Below are the code and all the weights of a small trained network. Each question names an input and a class and asks about switching units off, where a switched-off unit gives its printed mean instead of its output.

import numpy as np


def w(rows, s, z=0):
    codes = np.array(rows[::2]) - 128.0
    scale = np.full(codes.shape[1], s)
    scale[-1] = z or s
    return codes * scale


def norm(h):
    return h / np.sqrt((h * h).mean(-1, keepdims=True) + 1e-5)


def f(y):
    return np.maximum(y, 0)


def log_softmax(a):
    a = a - a.max(-1, keepdims=True)
    return a - np.log(np.exp(a).sum(-1, keepdims=True))


def net(x, mask):
    res = np.array(x, float).reshape(1, 7) / 4 @ E
    u = 0
    for l in range(2):
        y = f(norm(res) @ A[l][:, :-1].T + A[l][:, -1])
        res = res + np.where(mask[u : u + 10], y, B[l][:, -1]) @ B[l][:, :-1]
        u += 10
    return log_softmax(norm(res)[-1] @ U[:, :-1].T + U[:, -1])


A, B = {}, {}
E = w([
[73,210,99,166,120,219,128,170,94,89],'x0',
[144,128,92,106,91,104,95,12,40,107],'x1',
[127,148,254,119,83,103,102,142,114,174],'x2',
[87,206,60,180,67,95,110,48,148,167],'x3',
[12,102,127,163,98,79,144,146,91,137],'x4',
[74,156,161,93,131,212,220,108,60,171],'x5',
[91,39,96,174,69,110,141,12,153,75],'x6',
],0.0072)
A[0] = w([
[94,149,111,179,81,64,82,88,173,123,118],'L0N1',
[52,127,100,173,254,128,62,171,166,109,152],'L0N2',
[73,125,123,221,119,36,172,158,112,119,103],'L0N3',
[89,96,81,141,99,163,101,36,191,160,7],'L0N4',
[138,136,180,122,16,62,138,106,114,212,136],'L0N5',
[121,138,64,152,155,134,169,190,126,66,129],'L0N6',
[137,55,121,191,128,151,219,102,73,121,195],'L0N7',
[183,224,192,73,111,155,46,186,37,103,154],'L0N8',
[166,69,103,202,60,163,158,84,173,158,45],'L0N9',
[113,138,7,136,128,135,115,179,129,46,79],'L0N10',
],0.0067,0.0017)
B[0] = w([
[124,176,139,139,94,184,135,175,131,185,224],'L0N1',
[207,22,111,124,106,169,93,64,193,116,221],'L0N2',
[203,136,102,157,130,165,126,99,188,243,219],'L0N3',
[111,122,134,176,170,164,145,158,38,85,210],'L0N4',
[167,163,82,108,1,153,121,102,209,101,214],'L0N5',
[59,107,86,169,150,177,60,90,116,75,211],'L0N6',
[89,172,159,77,189,130,72,177,97,166,228],'L0N7',
[55,86,147,176,183,121,107,139,68,171,254],'L0N8',
[55,112,194,38,163,166,71,93,121,87,202],'L0N9',
[134,132,64,127,63,173,165,95,125,119,226],'L0N10',
],0.0083,0.005)
A[1] = w([
[110,109,134,120,168,98,83,47,77,184,254],'L1N1',
[75,126,113,129,123,177,176,57,109,85,174],'L1N2',
[126,207,108,176,85,72,56,156,182,185,101],'L1N3',
[109,234,86,150,153,185,196,44,56,113,147],'L1N4',
[113,172,4,63,161,183,74,130,105,86,44],'L1N5',
[141,102,186,121,87,164,107,164,180,78,82],'L1N6',
[206,83,165,47,177,91,150,144,180,104,128],'L1N7',
[92,90,180,96,255,161,137,115,118,154,110],'L1N8',
[136,223,90,180,81,142,157,69,105,30,211],'L1N9',
[202,5,98,64,158,104,125,150,106,177,87],'L1N10',
],0.0081,0.0031)
B[1] = w([
[70,153,124,138,134,224,113,108,152,122,238],'L1N1',
[127,226,82,30,185,226,93,125,187,139,243],'L1N2',
[77,109,128,189,112,149,221,90,66,183,198],'L1N3',
[118,48,106,86,153,19,46,153,200,2,254],'L1N4',
[116,124,142,80,86,128,131,43,175,131,237],'L1N5',
[140,141,66,99,75,78,143,89,157,91,176],'L1N6',
[211,159,184,89,165,30,246,36,95,100,190],'L1N7',
[122,139,213,236,217,168,104,141,17,147,241],'L1N8',
[74,161,114,31,187,167,116,167,139,112,224],'L1N9',
[165,160,148,226,150,108,237,136,85,110,210],'L1N10',
],0.0079,0.0069)
U = w([
[168,142,153,80,95,116,141,119,105,97,52],'0',
[156,75,69,189,104,156,120,158,184,138,41],'1',
[61,164,59,31,119,186,32,139,176,83,144],'2',
[122,127,210,195,208,184,97,240,45,142,168],'3',
[79,168,136,175,95,184,141,85,134,198,255],'4',
[173,124,134,114,56,58,129,152,150,153,16],'5',
[216,146,173,152,172,4,215,138,116,114,93],'6',
],0.014,0.0048)

Each question gives the input, the list of numbers given to net, and the class t.
The units are the neurons (one row each of A and B). Each row of codes is followed by its name. A weight is (code - 128) times the scale printed after its matrix; where a second scale follows, it is the last column's (A, B and U).
mask holds one flag per neuron, layer by layer. A switched-off neuron (its flag False) gives its mean, the last column of its row in B, instead of its output. The means were averaged over made-up inputs and are rounded, as every weight is.
A unit's drop is (log p(t) with every unit on - log p(t) with that unit switched off) / (log p(t) with every unit on - log p(t) with every unit switched off).
The circuit of an input: a set's keep is (log p(t) with only the set's units on - log p(t) with every unit switched off) / (log p(t) with every unit on - log p(t) with every unit switched off). Starting from the 12 units with the biggest drops (on a tie, the unit counted first), units are removed one at a time, each time the one whose removal leaves the highest keep (on an exact tie, the one counted first), for as long as the keep stays at least 0.8.
circuit, biggest first: the units of the circuit, biggest drop first
k most important neurons: the k neurons with the biggest drops, biggest first
top k neurons in layer l: the k neurons of layer l with the biggest drops, biggest first
drop of u: that unit's drop, to one decimal
input [-5,3,7,7,-3,-7,-2], class 4: circuit, biggest first => L1N3
input [-5,-5,-2,3,-3,-1,2], class 6: 2 most important neurons => L0N8, L1N7
input [-4,1,3,-5,0,5,4], class 6: circuit, biggest first => L1N7, L0N6, L1N10
input [0,2,-1,1,-7,-2,-2], class 4: circuit, biggest first => L0N8, L1N9
input [-6,-6,3,6,-2,-6,-3], class 5: circuit, biggest first => L0N5, L1N2
input [-5,6,5,-1,-6,4,-5], class 3: 2 most important neurons => L0N8, L1N5
input [1,-7,-6,-3,4,-4,-8], class 1: top 2 neurons in layer 0 => L0N2, L0N6
input [-7,1,-2,-1,-4,-8,8], class 6: circuit, biggest first => L1N7, L1N10
input [-7,3,5,-1,2,4,-7], class 4: circuit, biggest first => L0N5, L1N4
input [-2,-4,-7,-1,-1,8,8], class 3: circuit, biggest first => L1N8, L0N7
input [3,3,2,-3,8,-8,5], class 4: top 2 neurons in layer 0 => L0N3, L0N1
input [2,-3,3,1,2,6,6], class 2: 2 most important neurons => L0N5, L0N8
input [1,-8,-4,-3,0,-1,0], class 1: 2 most important neurons => L0N2, L0N6
input [-7,-4,2,2,6,-3,0], class 5: circuit, biggest first => L1N2
input [7,-8,-5,3,7,-8,0], class 1: top 3 neurons in layer 0 => L0N3, L0N2, L0N9
input [-5,3,6,-4,4,7,8], class 2: top 2 neurons in layer 0 => L0N5, L0N8
input [0,-6,6,7,-4,-2,-6], class 4: top 2 neurons in layer 1 => L1N3, L1N8
input [1,-6,1,1,-2,4,6], class 3: drop of L1N8 => 0.6
input [-8,2,-7,-3,-4,3,-7], class 6: drop of L1N7 => 0.5
input [-5,3,0,-6,-4,-8,1], class 6: drop of L1N4 => 0.0
input [5,6,8,5,-7,7,-2], class 2: circuit, biggest first => L1N4
